Below is a small trained network, with its code and all its weights. Each question gives an input and a target symbol and asks what happens when units are switched off, that is, made to give their printed mean instead of their output.

import numpy as np


def w(rows, s, z=0):
    codes = np.array(rows[::2]) - 128.0
    scale = np.full(codes.shape[1], s)
    scale[-1] = z or s
    return codes * scale


def f(y):
    return y / 2 * (1 + np.tanh(0.7978845608 * (y + 0.044715 * y**3)))


def softmax(a):
    e = np.exp(a - a.max(-1, keepdims=True))
    return e / e.sum(-1, keepdims=True)


def log_softmax(a):
    a = a - a.max(-1, keepdims=True)
    return a - np.log(np.exp(a).sum(-1, keepdims=True))


def net(x, mask):
    ids = ['ΞΠΨαγεζθφ'.index(c) for c in x.split()]
    T = len(ids)
    res = E[ids] + P[:T]
    r = res
    for j in range(3):
        rows = slice(3 * j, 3 * j + 3)
        q, k, v = (r @ M[0][rows].T for M in (Q, K, V))
        z = softmax(np.where(np.tri(T) > 0, q @ k.T / 3**0.5, -1e9)) @ v
        o = O[0][rows]
        res = res + np.where(mask[j], z, o[:, -1]) @ o[:, :-1]
    y = f(res @ A[0][:, :-1].T + A[0][:, -1])
    res = res + np.where(mask[3:27], y, B[0][:, -1]) @ B[0][:, :-1]
    return log_softmax(res[-1] @ U[:, :-1].T + U[:, -1])


Q, K, V, O, A, B = {}, {}, {}, {}, {}, {}
E = w([
[101,95,93,225,83,187,84],'Ξ',
[84,79,72,200,42,120,126],'Π',
[144,54,119,106,123,190,92],'Ψ',
[133,159,128,114,53,132,175],'α',
[137,53,100,131,92,58,88],'γ',
[134,103,170,103,249,132,95],'ε',
[133,147,174,108,161,154,174],'ζ',
[164,119,114,159,96,154,110],'θ',
[106,42,98,199,217,123,80],'φ',
],0.015)
P = w([
[192,53,169,167,148,108,154],'0',
[134,190,47,124,176,114,169],'1',
[204,124,182,158,115,85,96],'2',
[111,164,68,115,147,121,157],'3',
[176,57,79,35,105,213,106],'4',
[107,150,105,117,152,132,183],'5',
[172,130,195,189,129,100,116],'6',
[94,144,110,118,135,130,146],'7',
[150,65,90,42,121,251,83],'8',
[103,132,126,119,169,140,185],'9',
],0.011)
Q[0] = w([
[119,85,179,118,156,158,161],'h0',
[66,190,118,143,76,113,104],'h0',
[181,113,77,159,220,128,113],'h0',
[167,168,62,255,98,136,155],'h1',
[163,62,117,101,131,161,224],'h1',
[78,109,157,93,96,115,69],'h1',
[104,65,13,75,81,98,148],'h2',
[118,69,170,75,228,104,33],'h2',
[30,162,162,142,134,114,125],'h2',
],0.008)
K[0] = w([
[66,219,97,99,114,141,137],'h0',
[76,57,180,189,16,162,65],'h0',
[192,115,87,126,187,110,72],'h0',
[104,175,136,154,57,117,177],'h1',
[166,141,35,88,77,223,62],'h1',
[115,51,193,124,130,96,156],'h1',
[176,131,126,183,92,2,121],'h2',
[117,70,90,147,210,103,117],'h2',
[201,38,97,97,128,176,35],'h2',
],0.0078)
V[0] = w([
[155,26,162,77,118,135,137],'h0',
[128,95,253,173,201,88,189],'h0',
[122,118,206,226,95,140,129],'h0',
[187,113,32,249,165,120,179],'h1',
[151,158,23,160,105,139,117],'h1',
[104,200,206,141,205,81,181],'h1',
[183,193,140,64,38,192,193],'h2',
[57,111,130,82,210,129,92],'h2',
[117,169,69,111,71,67,121],'h2',
],0.0051)
O[0] = w([
[159,137,58,78,90,136,162,162],'h0',
[162,67,64,225,17,156,128,183],'h0',
[187,164,106,182,82,105,193,150],'h0',
[3,142,143,99,147,135,70,253],'h1',
[121,178,124,28,149,112,114,168],'h1',
[137,141,125,74,243,127,248,41],'h1',
[199,139,18,150,186,111,125,95],'h2',
[95,119,156,127,84,119,165,88],'h2',
[133,112,135,127,132,57,100,70],'h2',
],0.006,0.0033)
A[0] = w([
[139,197,187,50,215,88,65,107],'n0',
[146,146,210,245,157,106,49,174],'n1',
[114,174,176,190,174,66,200,33],'n2',
[162,134,196,54,164,101,59,64],'n3',
[160,108,139,44,211,188,47,92],'n4',
[117,36,116,149,139,162,48,105],'n5',
[173,163,247,188,158,126,88,146],'n6',
[164,186,175,224,168,40,127,102],'n7',
[92,194,94,173,163,176,156,193],'n8',
[143,118,233,106,30,153,181,119],'n9',
[129,229,115,65,200,148,180,64],'n10',
[118,189,154,2,69,70,223,113],'n11',
[172,159,41,165,73,172,134,112],'n12',
[128,66,146,127,210,126,89,117],'n13',
[30,165,71,120,129,38,215,127],'n14',
[174,53,65,182,194,100,127,39],'n15',
[135,193,121,35,164,109,210,24],'n16',
[65,147,146,115,225,94,174,98],'n17',
[91,181,87,176,138,169,201,83],'n18',
[56,116,60,60,122,209,131,86],'n19',
[128,190,186,240,93,32,181,153],'n20',
[136,249,17,94,127,138,171,210],'n21',
[118,175,31,55,132,43,156,157],'n22',
[60,149,37,108,82,155,112,2],'n23',
],0.0085,0.0053)
B[0] = w([
[143,164,136,193,31,90,210,138],'n0',
[152,143,79,80,129,179,179,220],'n1',
[77,89,143,92,181,179,78,122],'n2',
[133,211,63,146,83,170,203,123],'n3',
[89,84,128,141,93,138,182,188],'n4',
[183,197,122,114,156,134,170,254],'n5',
[106,67,90,135,92,180,117,169],'n6',
[99,129,114,67,129,183,110,137],'n7',
[60,150,173,119,147,120,83,212],'n8',
[148,170,2,150,106,82,146,162],'n9',
[232,115,159,188,133,116,181,161],'n10',
[181,174,50,175,164,155,167,156],'n11',
[87,167,154,106,101,114,192,208],'n12',
[128,190,135,104,51,111,149,168],'n13',
[106,43,36,196,153,107,135,161],'n14',
[144,222,77,171,83,82,126,137],'n15',
[162,127,124,189,160,197,192,142],'n16',
[93,128,177,114,155,43,162,155],'n17',
[157,180,106,196,101,161,100,154],'n18',
[139,120,103,125,174,179,161,202],'n19',
[160,97,99,66,140,216,186,174],'n20',
[135,127,184,118,102,166,50,229],'n21',
[186,63,145,80,104,73,93,158],'n22',
[133,119,103,149,86,191,225,143],'n23',
],0.0094,0.0052)
U = w([
[211,207,77,112,52,117,190,134],'Ξ',
[136,53,126,1,180,207,135,126],'Π',
[86,202,116,163,90,161,114,2],'Ψ',
[80,65,114,166,82,141,136,32],'α',
[127,71,105,92,142,81,124,174],'γ',
[83,189,59,95,195,90,127,156],'ε',
[130,122,159,158,159,132,124,216],'ζ',
[115,151,184,105,80,128,79,211],'θ',
[102,137,171,108,86,100,184,62],'φ',
],0.0085,0.0046)

Each question gives the input, a string of symbols that net reads in full, and the target symbol t.
The units are the heads (3 rows each of Q, K, V and O) and the neurons (one row each of A and B). Each row of codes is followed by its name. A weight is (code - 128) times the scale printed after its matrix; where a second scale follows, it is the last column's (O, A, B and U).
mask holds one flag per unit, heads first, then neurons. A switched-off unit (its flag False) gives its mean, the last column of its rows in O or B, instead of its output. The means were averaged over made-up inputs and are rounded, as every weight is.
A unit's drop is (log p(t) with every unit on - log p(t) with that unit switched off) / (log p(t) with every unit on - log p(t) with every unit switched off).
The circuit of an input: a set's keep is (log p(t) with only the set's units on - log p(t) with every unit switched off) / (log p(t) with every unit on - log p(t) with every unit switched off). Starting from the 12 units with the biggest drops (on a tie, the unit counted first), units are removed one at a time, each time the one whose removal leaves the highest keep (on an exact tie, the one counted first), for as long as the keep stays at least 0.8.
circuit, biggest first: the units of the circuit, biggest drop first
unit that matters most: the unit with the biggest drop
k most important neurons: the k neurons with the biggest drops, biggest first
heads that matter: for each layer, one digit per head in row order, 1 if its drop is at least 0.15 and else 0, layers parted by /
drop when u is switched off: that unit's drop, to one decimal
input ζ Ξ ζ Π γ, target Ξ: circuit, biggest first => [n5 h1]
input Ξ Ψ ζ Ψ ζ γ, target γ: heads that matter => 000
input ζ φ θ Π θ Ψ φ, target Π: circuit, biggest first => [n1 n7]
input γ ζ ζ ζ α Ξ φ, target Ξ: circuit, biggest first => [n15 n1]
input ζ ζ Ξ, target Ξ: circuit, biggest first => [n1 n5]
input φ φ ε γ ζ, target Ξ: circuit, biggest first => [n9 h2]
input Ξ γ ζ ζ θ Ψ γ, target Π: most important neuron => [n20]
input φ α Ψ φ ζ, target Ξ: 4 most important neurons => [n9 n3 n0 n8]
input ζ ζ α ζ Π, target Ξ: circuit, biggest first => [n5 h2 n15]
input α φ Ψ, target Ξ: circuit, biggest first => [n9 n5 h2]
input α φ ζ θ ζ ζ, target ζ: heads that matter => 000
input θ Ξ Ξ, target Π: 2 most important neurons => [n1 n20]
input α γ θ γ γ ζ ζ φ Π, target Ξ: 4 most important neurons => [n5 n23 n12 n8]
input θ φ θ Π, target α: unit that matters most => n14
input Ψ ζ θ Π Ξ θ Π, target Π: 2 most important neurons => [n20 n1]
input γ θ γ θ ζ Π, target α: 3 most important neurons => [n14 n23 n5]
input α φ θ φ α α Ψ, target Ξ: 2 most important neurons => [n9 n5]
input ζ ζ θ ζ φ γ Ξ, target Π: drop when n20 is switched off => 0.4
input ζ ζ ε ζ Π ε Ξ ε φ, target Ξ: drop when n15 is switched off => 0.3
input Ψ γ ζ α α θ ζ ζ ζ ε, target φ: drop when n18 is switched off => 0.0
